Below are the code and all the weights of a small trained network. Each question names an input and a target symbol and asks about switching units off, where a switched-off unit gives its printed mean instead of its output.

import numpy as np


def w(rows, s, z=0):
    codes = np.array(rows[::2]) - 128.0
    scale = np.full(codes.shape[1], s)
    scale[-1] = z or s
    return codes * scale


def f(y):
    return y / 2 * (1 + np.tanh(0.7978845608 * (y + 0.044715 * y**3)))


def softmax(a):
    e = np.exp(a - a.max(-1, keepdims=True))
    return e / e.sum(-1, keepdims=True)


def log_softmax(a):
    a = a - a.max(-1, keepdims=True)
    return a - np.log(np.exp(a).sum(-1, keepdims=True))


def net(x, mask):
    ids = ['αβγδεζηθμξπτφψω'.index(c) for c in x.split()]
    T = len(ids)
    res = E[ids] + P[:T]
    q, k, v = (res @ M[0].T for M in (Q, K, V))
    z = softmax(np.where(np.tri(T) > 0, q @ k.T / 3**0.5, -1e9)) @ v
    res = res + np.where(mask[0], z, O[0][:, -1]) @ O[0][:, :-1]
    y = f(res @ A[0][:, :-1].T + A[0][:, -1])
    res = res + np.where(mask[1:13], y, B[0][:, -1]) @ B[0][:, :-1]
    return log_softmax(res[-1] @ U[:, :-1].T + U[:, -1])


Q, K, V, O, A, B = {}, {}, {}, {}, {}, {}
E = w([
[189,91,64,120],'α',
[149,189,169,147],'β',
[90,183,230,205],'γ',
[129,127,147,180],'δ',
[141,160,145,169],'ε',
[110,238,252,248],'ζ',
[76,159,233,231],'η',
[154,128,116,166],'θ',
[225,161,67,143],'μ',
[184,151,125,113],'ξ',
[209,219,124,177],'π',
[136,109,136,171],'τ',
[132,45,99,157],'φ',
[176,142,134,217],'ψ',
[106,84,163,235],'ω',
],0.014)
P = w([
[45,121,167,26],'0',
[229,98,254,136],'1',
[191,135,117,134],'2',
[90,158,95,151],'3',
[231,44,222,129],'4',
[192,180,111,153],'5',
[90,174,52,166],'6',
[222,40,239,136],'7',
[225,167,81,154],'8',
[62,193,40,192],'9',
[216,2,216,114],'10',
[179,170,168,225],'11',
[94,196,20,194],'12',
],0.015)
Q[0] = w([
[244,117,223,212],'h1',
[179,208,35,240],'h1',
[254,32,170,121],'h1',
],0.0092)
K[0] = w([
[7,167,66,87],'h1',
[110,174,35,226],'h1',
[53,170,92,10],'h1',
],0.011)
V[0] = w([
[51,224,206,174],'h1',
[35,5,156,207],'h1',
[123,36,95,152],'h1',
],0.012)
O[0] = w([
[176,208,93,65,248],'h1',
[195,84,2,136,166],'h1',
[98,29,67,200,93],'h1',
],0.016,0.017)
A[0] = w([
[182,199,139,195,236],'n1',
[123,150,172,43,72],'n2',
[53,204,116,141,140],'n3',
[164,212,23,179,215],'n4',
[103,73,106,212,195],'n5',
[138,176,36,178,217],'n6',
[158,143,137,24,29],'n7',
[56,172,5,149,125],'n8',
[152,150,111,151,1],'n9',
[138,167,157,48,110],'n10',
[186,77,166,99,115],'n11',
[31,84,115,11,173],'n12',
],0.011,0.0052)
B[0] = w([
[138,88,92,67,211],'n1',
[81,104,120,158,175],'n2',
[128,54,147,126,157],'n3',
[93,90,134,149,253],'n4',
[174,195,165,112,140],'n5',
[115,123,187,185,203],'n6',
[146,147,111,159,195],'n7',
[146,205,195,100,165],'n8',
[137,126,88,176,148],'n9',
[96,141,114,100,198],'n10',
[55,118,164,137,141],'n11',
[249,76,119,164,130],'n12',
],0.011,0.046)
U = w([
[252,163,204,73,123],'α',
[173,85,128,47,169],'β',
[147,236,96,137,28],'γ',
[202,51,134,101,183],'δ',
[21,146,134,159,116],'ε',
[121,46,1,150,2],'ζ',
[235,220,70,159,96],'η',
[89,53,180,143,177],'θ',
[53,65,180,123,43],'μ',
[207,94,188,49,181],'ξ',
[142,202,200,92,186],'π',
[64,8,125,197,202],'τ',
[138,184,219,179,114],'φ',
[192,31,140,99,209],'ψ',
[189,89,143,199,62],'ω',
],0.0079,0.0041)

Each question gives the input, a string of symbols that net reads in full, and the target symbol t.
The units are the heads (3 rows each of Q, K, V and O) and the neurons (one row each of A and B). Each row of codes is followed by its name. A weight is (code - 128) times the scale printed after its matrix; where a second scale follows, it is the last column's (O, A, B and U).
mask holds one flag per unit, heads first, then neurons. A switched-off unit (its flag False) gives its mean, the last column of its rows in O or B, instead of its output. The means were averaged over made-up inputs and are rounded, as every weight is.
A unit's drop is (log p(t) with every unit on - log p(t) with that unit switched off) / (log p(t) with every unit on - log p(t) with every unit switched off).
The circuit of an input: a set's keep is (log p(t) with only the set's units on - log p(t) with every unit switched off) / (log p(t) with every unit on - log p(t) with every unit switched off). Starting from the 12 units with the biggest drops (on a tie, the unit counted first), units are removed one at a time, each time the one whose removal leaves the highest keep (on an exact tie, the one counted first), for as long as the keep stays at least 0.8.
circuit, biggest first: the units of the circuit, biggest drop first
k most important neurons: the k neurons with the biggest drops, biggest first
input φ μ β, target φ: 3 most important neurons	[n5, n1, n8]
input φ ω η β β ω η ω, target ω: circuit, biggest first	[n5, h1, n1]
input η τ δ τ η η β β γ ω η ω, target ω: circuit, biggest first	[h1, n6, n2, n5]
input η γ η α ζ δ η ε, target ζ: 2 most important neurons	[n4, n8]
input β ω η ζ ζ γ η γ η ω γ, target π: circuit, biggest first	[h1]
input γ ω η γ ζ, target η: circuit, biggest first	[n7, h1]
input α τ β γ τ α ξ θ η η α ω ε, target φ: circuit, biggest first	[n8, n6, h1]
input α γ ω ζ ω ω η, target φ: 4 most important neurons	[n8, n2, n6, n10]
input ζ φ η η β η η θ π ω β, target γ: circuit, biggest first	[h1, n7, n10]
input ω η γ α φ γ ω φ π ζ ε η, target ζ: 2 most important neurons	[n1, n8]
input β β δ δ μ ζ π τ ω, target π: 2 most important neurons	[n4, n6]
input ω α π ω η θ, target ω: 3 most important neurons	[n8, n6, n4]
input ζ ε γ ω ζ ξ, target ω: circuit, biggest first	[h1, n6, n10]
input α ζ ω η ψ β, target η: circuit, biggest first	[h1]
input δ ω β ω ω ε, target ω: circuit, biggest first	[h1, n8, n6]
input φ π ε, target φ: 2 most important neurons	[n5, n1]
input γ θ ζ τ η π α, target μ: circuit, biggest first	[h1, n3]
input γ ζ θ ω η φ ζ γ ε, target ζ: 4 most important neurons	[n4, n1, n2, n8]
input ξ α η β ω γ φ δ ψ β η ζ φ, target ε: circuit, biggest first	[h1, n2]
input τ ψ ξ δ ω γ δ ε ξ ω ω α, target ω: most important neuron	[n8]
input η ω ω φ θ β θ, target φ: 2 most important neurons	[n8, n1]
input φ π φ η ζ β φ τ η η ζ, target ω: 2 most important neurons	[n5, n8]
